In the rows, zero is written as 128.
Each row of numbers belongs to one of the objects below and depends on some of the facts about them. Some rows are named. Which object is each other row?

Facts:
bredrak θ tradin; bribrifur θ fasin; drates θ trudra; drates θ seplen
drates θ tradin; drogam θ skogren; flelaso θ zasus; flelaso θ rizo
flelaso θ gostur; flelaso θ vuses; fligren θ bupilum; fligren θ restir
fligren θ skadon; fluflekle θ stufasin; gimo θ bodrar; gimo θ tunol
gimo θ bulim; guflus θ bupilum; guflus θ drovor; kistes θ demuskul
kitrek θ dribram; kleklir θ daflikle; kleklir θ tusel; ladrus θ plosir
nikil θ klezene; nikil θ vuses; nomol θ loro; nomol θ mamamul
plomi θ lupagre; plomi θ klezene; rafek θ flive; rafek θ tradin
rafek θ demuskul; rafom θ timulo; rafom θ bodrar; rafom θ meplar
rafom θ demuskul; retrir θ flive; retrir θ gostur; retrir θ tusel
retrir θ zostel; ririklan θ zifotun; ririklan θ mota; rodrurur θ rasos
rodrurur θ tramur; rodrurur θ seplen; rodrurur θ kligruna; rupar θ nisti
rupar θ gudir; sakloso θ deteskel; sakloso θ gostur; sakloso θ klubridro
seplak θ drezes; seplak θ kemi; seplak θ treklom; sigak θ flive
sigak θ gudir; sigak θ meplar; skastevil θ zimos; skastevil θ dradrobe
skastevil θ fluskul; skiflim θ skogren; skiflim θ direk; skisan θ mota
skuborum θ mizur; skuborum θ tradin; sorus θ bupilum; sorus θ detidros
stazo θ tugrul; stazo θ plizal; stedu θ laplom; stedu θ klokin
stobi θ lutrin; stobi θ tusel; stofom θ laril; stofom θ bupilum
storim θ skaso; storim θ laplom; storim θ bragra; sukim θ gestus
sukim θ grotim; sukim θ vuses; tebe θ rasos; tebe θ gaskor
testek θ lupagre; testek θ grotim; testek θ gatraflos; torik θ fasin
trepi θ laril; trepi θ klasabu; trimum θ grotim; trodron θ klefato
vazim θ klezene; vazim θ plosir; vazim θ drisem; zeres θ gostur
zeres θ bidrar; zeres θ pafo; zeres θ vuses; beskil Ξ gaskor
bisan Ξ mamamul; bodrar Ξ vefum; bogrun Ξ gimo; bragra Ξ storim
bredrak Ξ beskil; brestedo Ξ dodroplir; bribrifur Ξ plidir; broto Ξ rafom
buklim Ξ seplor; bupilum Ξ lavam; bupom Ξ ploron; daflikle Ξ direk
demuskul Ξ zagrok; deteskel Ξ trimum; detidros Ξ rupar; difli Ξ seplen
direk Ξ grotim; dodroplir Ξ kleklir; dradrobe Ξ grabo; drates Ξ vazim
dribram Ξ vitru; drogam Ξ plima; drovor Ξ lupagre; drupom Ξ pite
dutragre Ξ sigak; fepi Ξ zostel; fezor Ξ teboga; flelaso Ξ stofom
fluflekle Ξ tramur; fluskul Ξ plomi; fosivu Ξ bisan; gaskimom Ξ loro
gaskor Ξ drupom; gestus Ξ suda; gilatro Ξ laril; gimo Ξ zasus
gogere Ξ bragra; grabo Ξ trodron; gromik Ξ zimos; grotim Ξ skisan
gudir Ξ bupom; kemi Ξ stedu; kitrek Ξ brestedo; klefato Ξ zedrek
kleklir Ξ skaso; klezene Ξ fosivu; kligruna Ξ menun; klilal Ξ nudros
kliste Ξ rasos; klobur Ξ demuskul; klokin Ξ klefato; laril Ξ gogere
lavam Ξ lefla; lefla Ξ lovi; loro Ξ bogrun; lovi Ξ skogren
lupagre Ξ treklom; mamamul Ξ roga; menun Ξ difli; meplar Ξ timulo
mizur Ξ klokin; nefak Ξ bupilum; nisti Ξ dutragre; nomol Ξ zisto
nubrifil Ξ fezor; nudros Ξ klezene; pafo Ξ kistes; plapli Ξ klasabu
pleban Ξ gilatro; plidir Ξ tosu; plima Ξ meplar; plizal Ξ nikil
plomi Ξ retrir; ploron Ξ sorus; plosir Ξ kliste; rafek Ξ broto
rafom Ξ tunol; rasos Ξ tugrul; restir Ξ testek; retrir Ξ sakloso
ribaflor Ξ sketik; ririklan Ξ zosi; rodrurur Ξ drezes; roga Ξ dribram
rupar Ξ gestus; sakloso Ξ flelaso; seplak Ξ restir; seplen Ξ drovor
seplor Ξ gaskimom; skadon Ξ ribaflor; skaso Ξ fluflekle; skastevil Ξ ruplak
sketik Ξ fasin; skiflim Ξ plizal; skisan Ξ vabre; skobel Ξ kemi
skogren Ξ zeres; sobrogul Ξ plapli; sorus Ξ bribrifur; stagri Ξ gromik
stazo Ξ dradrobe; stedu Ξ plosir; stofom Ξ zovu; storim Ξ stagri
suda Ξ flive; teboga Ξ bodrar; testek Ξ fepi; timulo Ξ daflikle
torik Ξ drogam; tosu Ξ mizur; tramur Ξ nisti; treklom Ξ detidros
trimum Ξ buklim; trodron Ξ nomol; trudra Ξ skobel; tugrul Ξ sukim
tunol Ξ stazo; tusel Ξ seplak; vabre Ξ sobrogul; vazim Ξ torik
vefum Ξ fluskul; vitru Ξ drates; vubro Ξ nubrifil; zagrok Ξ skadon
zasus Ξ zifotun; zedrek Ξ klobur; zeres Ξ klilal; zifotun Ξ tusel
zimos Ξ plesem; zisto Ξ vubro; zomu Ξ kligruna; zosi Ξ skastevil
zostel Ξ gudir; zovu Ξ kitrek

Named rows:
[132  84 123 146  90 101  74 130 143  88  70 116 103 173 167 141 134 142
  88 173 140 119 133 195  79  99 116 197] : tradin
[119 120 138 138 116 106 145 153 122 110 132 108 108 111 159 149 137 157
 118 166 144 113 118 107 106 113 109 142] : kliste
[123 128 121 108 109 159 120 139 161 137 118 112  66 134 121 121 118 186
  70 129 143  66 127 145 144 149 125 133] : fluskul
[123 114 137 140 109 106 131 147 122 107 120 109 110 122 158 149 137 156
 111 165 142 112 121 124 104 110 111 154] : trudra
[172 150 190 131  92 104 111 131 116 110 124 130  40 104 160 128 155 134
 138 139 163 131 151 117 141  94 155 161] : menun
[128 119 155 153 122 119 128 107 120 120  91 145  90 101 160 164 144 112
 100 148 122  97 111 134  74 166 137  90] : sobrogul
[151 110 118 124 142 126 160 159 149 161 119 100 116  87 134 165 145 130
 103 153 142 132 133 151 160  94 120 198] : lavam
[ 73 143 136  84 113 151 105 135 197 151 136 127  68 130 159 111 123 159
  68 190 131 101 108 136 151 133 148 128] : brestedo
[121  88 146 171 101 109 119 127 132 137 154 119 117  90 163 166 148 195
 123 153  85  91 157 149 128 110 168 140] : seplor
[156 117 115 129 105 152 133 141 135 122 111 104  69 135 102 130 119 195
  75  96 146  53 136 143 130 154 111 140] : fezor
[101 118 123 145 122  91 159 177 110  85 143 102 136 113 166 150 137 177
 121 191 151 119 106  79  84 108  80 134] : stagri
[128 119 154 153 122 120 130 111 122 122  93 142  91 101 158 162 142 116
 103 148 123 100 113 133  79 159 137  98] : plapli
[102 116 124 144 122  93 161 177 111  88 144 100 138 113 165 149 136 177
 121 192 153 117 105  81  84 108  81 134] : gogere
[129 116 157 132 110 125 128 139 113 147 116 113 100 111 160 145 130 148
 102 144 133  99 114 129 122 116 126 152] : drisem
[102 121 142 120 105 124 143 128 130 135 110  92  90 141 140 147 112  97
 148 118 133 105 101 120 114 110 108 158] : sketik
[ 56 108 107  72 116 165 101 141 200 173 120 165  79 111 132  40 190 168
  88 146 117 149  91 107 122 102 154 109] : kleklir
[ 71 181 113  80  86 148  92 142 197 164 118 116  88 122  85  67 222 178
  47 124  92 129  80 140 115  96 142 106] : stofom
[ 58  84 110 106  98 142 133  54 108 178 137 115 135 157  95  85 204  76
 164  86 108  94 166 122  97  51 105 134] : bribrifur

Name these rows:
No name comes twice in this set of rows, the named rows included.
[103  93 116 119 127 143 125 151 146 118  71 127 114 115 116  80 210 163
 152 115 123 141 125 136  90  92 148 124] => kistes
[124  94 105 122 150 143 145  60 102 170  91 182 138  93 104 109 251  65
  79 135 134 116 164 145  66 110 117  84] => torik
[ 96 138 142 121  95 119 139 125 137 137 112  76  85 148 128 154 110  83
 152 108 125 106  90 121 108 104 102 160] => skadon
[104  95 145 175  84 109 113 110 140 153 158  98 117 102 150 177 142 174
 142 130  60  88 145 159 127 100 166 147] => restir
[128  90 137 164 104 109 122 128 136 137 153 125 106  91 158 159 141 180
 116 146  98 101 147 135 124 114 155 147] => deteskel
[ 82 104 144 130  91 126 134 109 136 153 119  79  97 148 140 156 101  91
 173 100 102  94 108 133 118 101 123 163] => plidir
[159 109 129 139 157 134 158 134 140 167  83 129 112  72 142 182 155  96
  90 152 132 126 121 165 125 135 132 153] => dribram
[157 109 117 122 146 127 163 165 152 164 117  98 119  83 134 167 147 128
 101 154 143 134 134 155 163  91 119 205] => lefla
[ 70 104 111  92 127 156 113 148 183 142  92 146  97 113 130  58 201 163
 128 141 121 150 108 122 109  98 157 113] => sigak
[ 95  93 148 121 117 119 160 141 135  97 113 114 170 105 113  85 223 180
 122 114  67 116 178 139 112  97 212 121] => trimum
[115  85 155  98 100 128 141 144  94 148 101 138 144 110 134  61 184 148
  72  93 100 133 106  96  95  93 156 154] => nikil
[157 112 126 119 168 151 166 176 135 193 101  95 122  68 139 173 153 138
 125 157 152 132 127 160 178  89 118 194] => skogren
[170  95 157 107 147 133 164 164 102 202  94 111 149  74 159 163 134 113
  48 145 130 129 106 156 163 101 131 224] => klezene
[145  64  89 137 110 141 111 152 133  90  47 124 109 147  95  74 200 192
 125  83 137 123 137 161  69  97 123 154] => rafek
[ 71 144 141  87 117 145 106 136 190 154 135 128  72 125 166 117 127 153
  77 196 131 106 107 133 150 128 147 124] => skaso

Now the same objects, written a new way:
Known rows:
[ 97 131 144 135  96 105 116 155 169 107 130  69 139 133  72  78 133 140
  78 145 130 111 160 146 180 166 145 169 140  92 119 113 126 113 149 108
 137 138 150 167 113 114 134  84 106 139  97 116 131 138  63 115 138 160
 136] : nudros
[ 99 153 127 139 123 122 141 149 160 122 156  75 142 136  84  75 129 133
 107 152 106 128 142 126 146 158 146 162 123  84 106 117 117  97 158 103
 115 142 136 140 143 127 133 115 102 124 107 120 145 111  89  84 171 155
 124] : vitru
[ 65 129 110  95 111 164 162 128 102 145 119 111 117 123 163 142 170 205
 123 138 154 121 147 145  91  98 106 123 153 147 122 180 142  75 146 123
 139 126 119 151  98 120 146 131 113 126 112 162 135 124 151 143 110 112
 174] : vubro
[109 170 112 134 147 146 161 134 141 141 175  92 150 134 111  69 131 112
 127 163  92 147 129 103  98 150 136 160  96  94 111 114 119  93 143  81
 105 130 123 120 159 140 135 139 106 106 119 134 168  97 111  59 201 131
 113] : meplar
[ 65 127 113  95 112 163 160 123  96 137 115 107 113 122 154 139 165 194
 130 137 154 121 139 143  93  88 113 125 153 146 125 174 136  73 146 116
 141 123 119 147  99 129 138 129 113 122 114 164 133 132 151 145 111 112
 166] : fezor
[124 166 111 127 148 124 100 127 169  88 122 118 110 137 119 105 143 173
 157 120 109 157 161 114 108 111 119 135  87 140 180 142 115 173 153 141
 158  95 177 110 170 117 129 120 157 159 152 142 115 146 134 154 131 130
 138] : kligruna
[ 39 100 109 135 127 141 156 182  90 128 132 179 195  77  98 119 196  77
 119 115  79 178  68 105 165 140 116  84 115 116 108 163  78 186 139 172
 121  90 158 144 116  49  69 141  81 190  99 114  75 108 174 162 104 175
  96] : fasin
[132 113 124 153 154 133 124 159 131 126 148 119 181 131 147 158 119  79
 184 112 126 156 136 110 106 128 165 139 171 118 165 122 136 145  88 133
 130 143 104 165  99  96  94 142 101 160 141 137 113 160 120 125 123 117
 150] : zostel
[141 117 133 147 146 137 130 155 126 133 151 120 182 131 146 147 130  67
 179 126 125 167 132 112 108 138 165 139 165 131 161 118 141 148  71 118
 134 128 110 158 106  94  99 142 106 163 131 140 125 159 123 130 120 111
 151] : gudir
[ 67 120 117  98 113 160 153 114  83 130 101 106 104 123 136 130 154 176
 139 136 155 120 128 144  99  75 124 129 147 140 128 161 122  68 143 109
 137 120 123 145  98 135 123 130 118 120 117 160 127 136 151 146 114 114
 152] : vefum
[100 113 118 141 182 150 118 143 118 104 124 128 142 125 115 158 109 154
 123  99 141 118 145 111  99 113 103 149 132 105 144 138 112 154 152 147
 139 144 118 148  90 141 122 123 116 121 158 143 110 144  89  88 146 137
 104] : gostur
[ 88 104 134 105 123 145 123  85  64 108  77 108  79 124  79 108 126 117
 162 128 145 120  91 137 119  54 149 147 129 120 143 116  97  72 136  87
 130 105 137 130 108 158  83 126 135 121 129 151 108 156 146 143 124 121
 109] : dodroplir
[116 132 135 114 137 136 117 119 143 115 122 125 116 131 105 135 138 150
 151 120 115 130 127 134 123 129 139 142 145 106 131 128 142 125 139 128
 115 124 134 137 142 113 130 138 137 142 128 131 114 126 126 119 119 128
 143] : drisem
[123 110 140 148 159 153 123 181  96 143 145 112 149 134 129 130 167 107
 187 115 149 182  96 135 133 159 147 131 164 112 108 121 138 178  75 136
 136 128 123 135 123  93 109 163  91 212 120 133 103 139 136 142 112 133
 114] : mizur
[ 85 104 136 103 124 146 126  86  62 108  76 107  81 123  81 108 129 122
 163 129 146 120  93 138 118  54 147 146 131 123 143 116  99  72 134  88
 132 105 136 132 109 158  86 125 133 120 129 152 108 154 148 143 121 119
 110] : brestedo
[103 171 108 134 161 147 159 128 138 140 180 111 141 132 112  92 128 126
 158 146  87 146 114 100  93 136 133 146 108  89 104 122 118  92 160 105
  93 133 123 111 173 137 125 157 109 117 133 129 148  83 133  65 189 130
 116] : vabre
[137 111 146 135 158 171 133 171  76 153 148 117 153 132 134 101 184  90
 152 145 161 194 107 133 114 172 123 147 125 139 112 107 146 193  39  96
 160  93 130 129 114 110 128 149  98 203 108 154 137 145 116 135 125 112
 100] : demuskul
[ 99 140 139 138 105 110 125 153 166 112 140  67 141 134  76  77 132 135
  88 148 123 116 155 139 171 163 147 167 133  88 114 114 122 107 152 106
 129 139 143 156 124 119 133  94 102 134  99 118 137 129  71 105 153 160
 130] : bisan

Which object is each row?
No name comes twice in this set of rows, the named rows included.
[100 128 146 149 185 139 109 126 116 129 137 124 126 112 100 153  98 158
 132 108 145 117 148 117 122 103 121 149 153  81 119 158 117 149 164 172
 140 133 114 126 111 146 121 147 136 135 152 129 110 121  84 123 137 123
 133] => vuses
[125  98 108 177  90 102 173 188  91 144 112 198 207  80 165 148 139   8
  89 103  85 169  60 105 189 148 136  24 114 160 105 176  57 193 103 203
 111 131 124 113 104  59  88 140  93 129 100  72  94 119 198 187  95 191
  92] => bribrifur
[200 102 131 157 124 103 122 197 110 125 199 160 141 182 212 169  94  65
 150 126 176 118  97 117 168 169 145  73 185 200  92  75 103 151  77 165
 141 196 149  93 142 177  87 124  90 136 112  95 121 126 190 171  88 151
 110] => sorus
[157 116 157 193 128  95 115 169 135 102  95  96 125 127 113 139  48 127
   5 102 173  76 162 141 197 159 117 125 143 104  90 156  77 167 150 183
 150 194 112 114  68 168 169  87 122  63 121  82 139 151  38 112 144 196
  91] => zeres
[143 111 104 156 151 124 127 148 151 107 133 124 196 132 158 179  91  73
 171 102 112 139 157  95  80 115 159 141 159 130 203 118 132 132  98 124
 124 159  87 184  77  97  96 121 102 118 163 143 120 180 109  94 136 115
 152] => tusel
[183 179 157 154 113 107 156 126 166 109 105  95  76 150 109 120  78 127
  93 112  95 112  91 149 172 181 182 105 159  88  51 153 107 110 139 153
  63 198 111  66 192 130 211 165 159  48  99  60 155  97 131  85 142 203
 131] => vazim
[121 139 138  97 123 139 131 110 144 109 125 135 128 131 110 124 150 126
 135 135 104 139 128 125 113 138 141 146 133 130 142 122 147 123 111 102
 117 106 143 140 144 106 138 130 145 128 114 139 134 134 131 118 118 120
 153] => mota
[132 183 130 136 155 117  92 111 169  98 130 115  97 128 111  97 132 178
 160 130 110 166 176 114 115 103 135 136  95 131 173 164 111 182 158 158
 171  80 184  85 190 126 135 130 185 165 150 136 121 135 126 181 131 118
 159] => lupagre
[207 140 161 188 104  62 119  92 119 214 172 153 167  91 185 142  37  37
  96 164 140 114 170 110 167  94 161  94 130 140 134 161 120 125 105 177
 156 112  82  86 112 163 114 136 172  90 136  92 167 108 107 212 136  67
 174] => trimum
[184 114 117 130 106  90 115 154 134 117 178 164 105 177 191 150  91 121
 108 134 165  78 117 127 168 148 108  79 139 201  95  75 107 115 137 153
 134 183 162  88 156 203 107  98 117 100 125  99 131 105 180 154 105 144
 101] => guflus
[121 113 123 112 134 124 104 111 145 142 126 148 123 118 105 135 147 157
 143 118 122 117 127 137 129 130 103 140 114 106 131 107 164 135 148 127
 119 110 123 146 132 114 122 127 131 160 145 132 110 112 119 117 123 107
 119] => trudra
[135  99 122 143 126 148 154 117  45 107  55 133  83 127 159 160  79 122
  80 100 181  94 100 134 115  70 108  90 127 166 117 163  67 107 127 139
 139 165 100  97  68 189 141 122 132  40 139 127 133 163 148 128 126 156
  83] => sakloso
[225 115  98 178  85  76 111 134 130 206  64 108  81 130 178 107 125 151
 134 100 166 125  95 194 170 144  88  63  58 131  97 119 158 147 123 153
 113 160  60  90 131 122 168 134 117 150 165  91 130 113 153 146 138 135
  54] => bredrak
[178 117 120 141 127 131 145 136 117 100  97 162 130 135 167 160  94  98
  65 106 139 112 124 118 118 146  99  99 103 173 133 130 105 166  99 135
 127 158 119 109 102 151 163 110 136  57 138 117 148 150 128  97 134 157
  91] => stobi

Now the same objects, written a new way:
Known rows:
[109 173 156  83  64 125 113  59 132 116 123 144 139  83 129 134 160 119
 163  96 121 101 102 108 107 115 129  94 142  99 133 133 132  97 106 132
 103 138 112 110 108 175 100 123 104 129] : retrir
[139 145 120 153 142 121 141  95 139 143 134 148 132 124 102 101 134 110
 134 146 128 114 146 125 130 133 116  93 138 135 128 128 118 109 137 116
 132 143 121 115 135 122 112 132 123 122] : bisan
[158 200 147 165  92 114 136 122 127 147 109 147 207  82  57 109 162  99
 118 115 162 120 115  54  73  25  72  96 107 157 188 155  58 122 122 142
 114 172 124 153  97  91 146 152 177 144] : rodrurur
[138 129  95 145 156 113 133 107 139 130 129 117  88 122 131 115 115 105
 122 122 117 134 138 145 149 149  91 123 132 128 121  99 152 152 124 128
 135 150 137 115 135 129 103 111 103 118] : tugrul
[155 146 121 139 138 121 151 124 128 121  77  88 124  81 128 113 140 120
 104  81 109 139 140 133 175 170  90 140 133 142 120 140 157 135 126 119
 128 156 147 107 105 153 108 124  84 134] : sukim
[134 150 120 137 140 111 141 115 145 129 111 130 134 118 106 112 123 106
 131 138 131 128 145 126 139 127  99 108 136 139 128 127 114 129 125 128
 131 139 118 120 128 120 119 133 115 117] : gatraflos
[ 95 177 138  98 140 108 133 114 147 120 113 155 144 126 124 129 122 106
 141 135 124 111 140 143 121 126 102  96 153 127 138 111  78 129 137 123
 124 131  95 116 149 117 136 114 100 122] : vubro
[121 150 145 130 124 103 136 111 146 140 114 160 172 124  84 117 136 106
 140 150 149 125 139 120 112  96 118  84 144 140 135 137  69 108 124 138
 126 136 123 123 125 111 129 147 125 103] : laril
[137 137 115 138 139 111 132 111 143 128 120 128 124 118 111 115 119 107
 134 127 125 131 137 131 136 127 101 116 129 143 127 119 127 138 119 134
 127 147 129 124 125 119 110 128 116 112] : suda
[121 156 147 126 117 111 136 110 147 124 114 155 179 123  82 113 129 112
 151 150 134 117 142 118 120  98 122  91 137 149 127 143  86 115 121 139
 124 134 110 135 118 108 128 152 131 111] : stagri
[107 144 128 105 125  99 131 134 151 104  93 123 144 118 110 134 106 113
 150 133 125 140 135 143 141 107  90 126 136 138 125 115 109 163 103 161
 127 130 116 135 115 110 129 136 110 100] : timulo
[105 143 129 100 124 100 127 130 150 107 100 127 144 122 115 140 109 112
 153 130 119 137 132 144 143 102  92 130 132 132 120 117 103 171  97 162
 123 138 120 137 113 111 132 133 105 100] : daflikle
[161 153  99 152 142 112 121 109 141 145 119 121 122 105  98 112 122  85
 122 129 144 134 130 100 116  92  75 122 108 146 154 119 116 141 119 131
 119 171 127 133 127 108 116 126 135 129] : gaskor
[131 144 122 138 138 112 139 111 142 131 123 137 130 122 108 113 122 107
 136 137 126 124 140 128 131 122 102 107 134 134 127 120 116 134 122 133
 131 142 123 119 127 117 116 127 118 117] : stufasin
[153 146 114 177 148 133 145  74 137 162 156 160 125 124  97  81 148 108
 127 154 131 107 149 114 125 145 125  75 142 129 131 132 122  82 154  92
 139 145 124 110 145 129 110 127 132 129] : lovi
[149  91 124 195  75 132 152 113 123 121 124 121 167 101  61  81 157 169
 157 125 128 155 125 116 165 119 138 117 125 139  88 175 171 126  91 158
 143 112 185 152  40 114 100 185 169  85] : sigak
[144 138 105 168 166 117 142 103 141 139 139 124  86 131 143 112 124 107
 121 132 118 130 145 149 146 143  78 115 141 112 135  94 135 149 138 121
 145 154 129 112 147 133 116 108 102 129] : trudra
[146 177 133 154 101 115 137 120 125 140 109 134 171  84  77 114 150 105
 121 106 149 127 116  81  97  70  78 105 113 148 168 144  96 131 117 142
 117 165 140 140 101 103 132 140 154 133] : skastevil

Name these rows:
No name comes twice in this set of rows, the named rows included.
[168 176 126 129 106 105 109 114 149 141 101 138 205  87  42 109 128  83
 135 139 167 128 119  55  79  27  95 108  96 183 166 158  67 118 108 145
 100 169 111 157 103  84 133 161 172 122] => drezes
[133 119 143 168  76 135 142  84 123 134 137 136 154 101  82 105 161 141
 158 122 123 127 120 111 142 112 137  99 126 118 100 163 154 114  91 152
 134 131 164 133  68 136 103 158 139 102] => kleklir
[146 108 145 195  93 123 166 109 124 126 129 129 162 110  69  93 155 146
 140 126 124 135 136 121 147 118 133  91 127 139  97 166 158 118  98 159
 149 131 174 136  66 125  99 169 149 100] => fluflekle
[179 156  90 161 155 122 113  98 143 163 124 118 111 100 104 113 124  78
 117 131 139 136 125  93 121  84  61 134 105 138 159 114 112 148 121 124
 120 191 129 130 133 113 123 116 126 137] => pafo
[118 156 137 151 114 114 153 120 123 126 118 133 136 105 115 116 149 122
 124 102 124 122 129 128 127 122  92 101 137 126 138 128 122 140 122 138
 134 145 145 122 110 125 121 124 123 128] => tebe
[131 188 129 163  98 117 153 126 119 145 118 139 158  86  76 109 149 100
 123 113 148 123 115  78  93  70  73 102 114 134 170 139  94 136 115 140
 123 162 140 135 114 102 143 130 163 140] => ririklan
[154 155 117 195 154 139 152  68 135 177 165 171 120 128 102  80 155 104
 124 162 134 101 155 108 127 145 123  67 145 113 138 132 114  72 163  82
 146 146 120 102 154 131 118 121 131 140] => nefak
[103 131 135  77 117  84 122 152 152  87  75 111 151 120 112 151  91 112
 150 114 121 149 131 152 138 100  92 139 130 156 113 113 108 185  85 184
 117 133 122 142 100 106 120 142 102  84] => klasabu

